Here is a tiny trained network, its code and every weight. The questions are about switching its units off for an input and a class, where a switched-off unit gives its printed mean instead of its output.

import numpy as np


def w(rows, s, z=0):
    codes = np.array(rows[::2]) - 128.0
    scale = np.full(codes.shape[1], s)
    scale[-1] = z or s
    return codes * scale


def f(y):
    return y / 2 * (1 + np.tanh(0.7978845608 * (y + 0.044715 * y**3)))


def log_softmax(a):
    a = a - a.max(-1, keepdims=True)
    return a - np.log(np.exp(a).sum(-1, keepdims=True))


def net(x, mask):
    res = np.array(x, float).reshape(1, 8) / 4 @ E
    y = f(res @ A[0][:, :-1].T + A[0][:, -1])
    res = res + np.where(mask, y, B[0][:, -1]) @ B[0][:, :-1]
    return log_softmax(res[-1] @ U[:, :-1].T + U[:, -1])


A, B = {}, {}
E = w([
[144,112,117,114,120],'x0',
[109,141,139,129,140],'x1',
[135,121,124,121,125],'x2',
[123,128,130,122,132],'x3',
[154,71,139,167,214],'x4',
[53,61,140,155,79],'x5',
[123,124,129,110,134],'x6',
[120,133,8,138,160],'x7',
],0.015)
A[0] = w([
[158,29,160,179,251,196],'neuron 0',
[181,170,56,144,229,74],'neuron 1',
[102,165,128,99,107,253],'neuron 2',
[119,145,137,109,75,245],'neuron 3',
[93,106,173,114,26,139],'neuron 4',
[70,96,70,151,127,9],'neuron 5',
[147,170,66,107,155,161],'neuron 6',
[42,77,36,157,120,21],'neuron 7',
[147,157,155,138,132,70],'neuron 8',
[176,165,185,134,127,164],'neuron 9',
[146,216,69,111,86,180],'neuron 10',
[104,104,177,126,83,249],'neuron 11',
[131,121,106,154,140,146],'neuron 12',
[204,188,196,80,147,247],'neuron 13',
[187,139,121,141,178,108],'neuron 14',
[220,167,202,97,157,165],'neuron 15',
[113,75,186,137,107,44],'neuron 16',
[145,167,97,118,159,123],'neuron 17',
[142,132,132,127,179,124],'neuron 18',
[123,91,157,128,125,60],'neuron 19',
[111,90,178,152,106,81],'neuron 20',
[150,91,111,141,198,162],'neuron 21',
],0.017,0.0047)
B[0] = w([
[242,107,183,100,210,252],'neuron 0',
[64,164,251,165,82,223],'neuron 1',
[88,114,106,143,76,170],'neuron 2',
[103,164,141,112,77,178],'neuron 3',
[163,156,198,67,41,214],'neuron 4',
[205,142,69,145,107,162],'neuron 5',
[40,103,139,153,153,189],'neuron 6',
[225,155,38,172,88,189],'neuron 7',
[154,116,111,141,125,143],'neuron 8',
[183,131,76,128,122,181],'neuron 9',
[33,83,72,119,180,201],'neuron 10',
[148,132,180,49,79,199],'neuron 11',
[134,137,132,136,104,146],'neuron 12',
[170,145,38,179,80,220],'neuron 13',
[129,179,175,159,101,177],'neuron 14',
[209,141,57,175,106,214],'neuron 15',
[110,93,162,94,194,183],'neuron 16',
[97,104,186,145,118,168],'neuron 17',
[142,121,164,139,90,158],'neuron 18',
[137,122,144,114,178,152],'neuron 19',
[116,115,149,75,181,178],'neuron 20',
[143,171,186,174,100,186],'neuron 21',
],0.03,0.023)
U = w([
[127,135,61,116,45,213],'0',
[125,160,254,102,86,192],'1',
[228,141,148,175,171,154],'2',
[173,75,204,46,214,2],'3',
[21,103,140,155,127,52],'4',
],0.0076,0.0048)

Each question gives the input, the list of numbers given to net, and the class t.
The units are the neurons (one row each of A and B). Each row of codes is followed by its name. A weight is (code - 128) times the scale printed after its matrix; where a second scale follows, it is the last column's (A, B and U).
mask holds one flag per neuron, in row order. A switched-off neuron (its flag False) gives its mean, the last column of its row in B, instead of its output. The means were averaged over made-up inputs and are rounded, as every weight is.
A unit's drop is (log p(t) with every unit on - log p(t) with that unit switched off) / (log p(t) with every unit on - log p(t) with every unit switched off).
The circuit of an input: a set's keep is (log p(t) with only the set's units on - log p(t) with every unit switched off) / (log p(t) with every unit on - log p(t) with every unit switched off). Starting from the 12 units with the biggest drops (on a tie, the unit counted first), units are removed one at a time, each time the one whose removal leaves the highest keep (on an exact tie, the one counted first), for as long as the keep stays at least 0.8.
circuit, biggest first: the units of the circuit, biggest drop first
top k neurons: the k neurons with the biggest drops, biggest first
drop of u: that unit's drop, to one decimal
input [1,2,0,8,5,-2,-8,6], class 1: circuit, biggest first -> [neuron 1]
input [6,-1,-2,6,0,0,8,2], class 4: circuit, biggest first -> [neuron 0; neuron 4; neuron 15]
input [0,-1,-1,-2,-6,8,4,1], class 0: top 3 neurons -> [neuron 7; neuron 1; neuron 0]
input [-6,7,-6,6,3,0,-5,-7], class 2: top 4 neurons -> [neuron 15; neuron 13; neuron 9; neuron 10]
input [6,-4,-7,-2,-4,-7,8,1], class 4: top 2 neurons -> [neuron 10; neuron 6]
input [8,-7,6,7,8,-6,-7,1], class 1: top 2 neurons -> [neuron 1; neuron 14]
input [5,5,-4,-4,1,-7,-7,8], class 1: top 3 neurons -> [neuron 1; neuron 14; neuron 21]
input [4,-6,4,-2,3,5,8,0], class 3: top 2 neurons -> [neuron 13; neuron 15]
input [1,4,4,1,0,-7,2,-1], class 0: drop of neuron 0 -> 0.7
input [-1,1,8,-4,-8,-1,-3,4], class 4: drop of neuron 18 -> 0.0
input [-2,-2,2,1,1,-7,2,-8], class 2: drop of neuron 4 -> 0.1
input [-4,2,5,1,0,-1,2,7], class 4: drop of neuron 4 -> 0.2
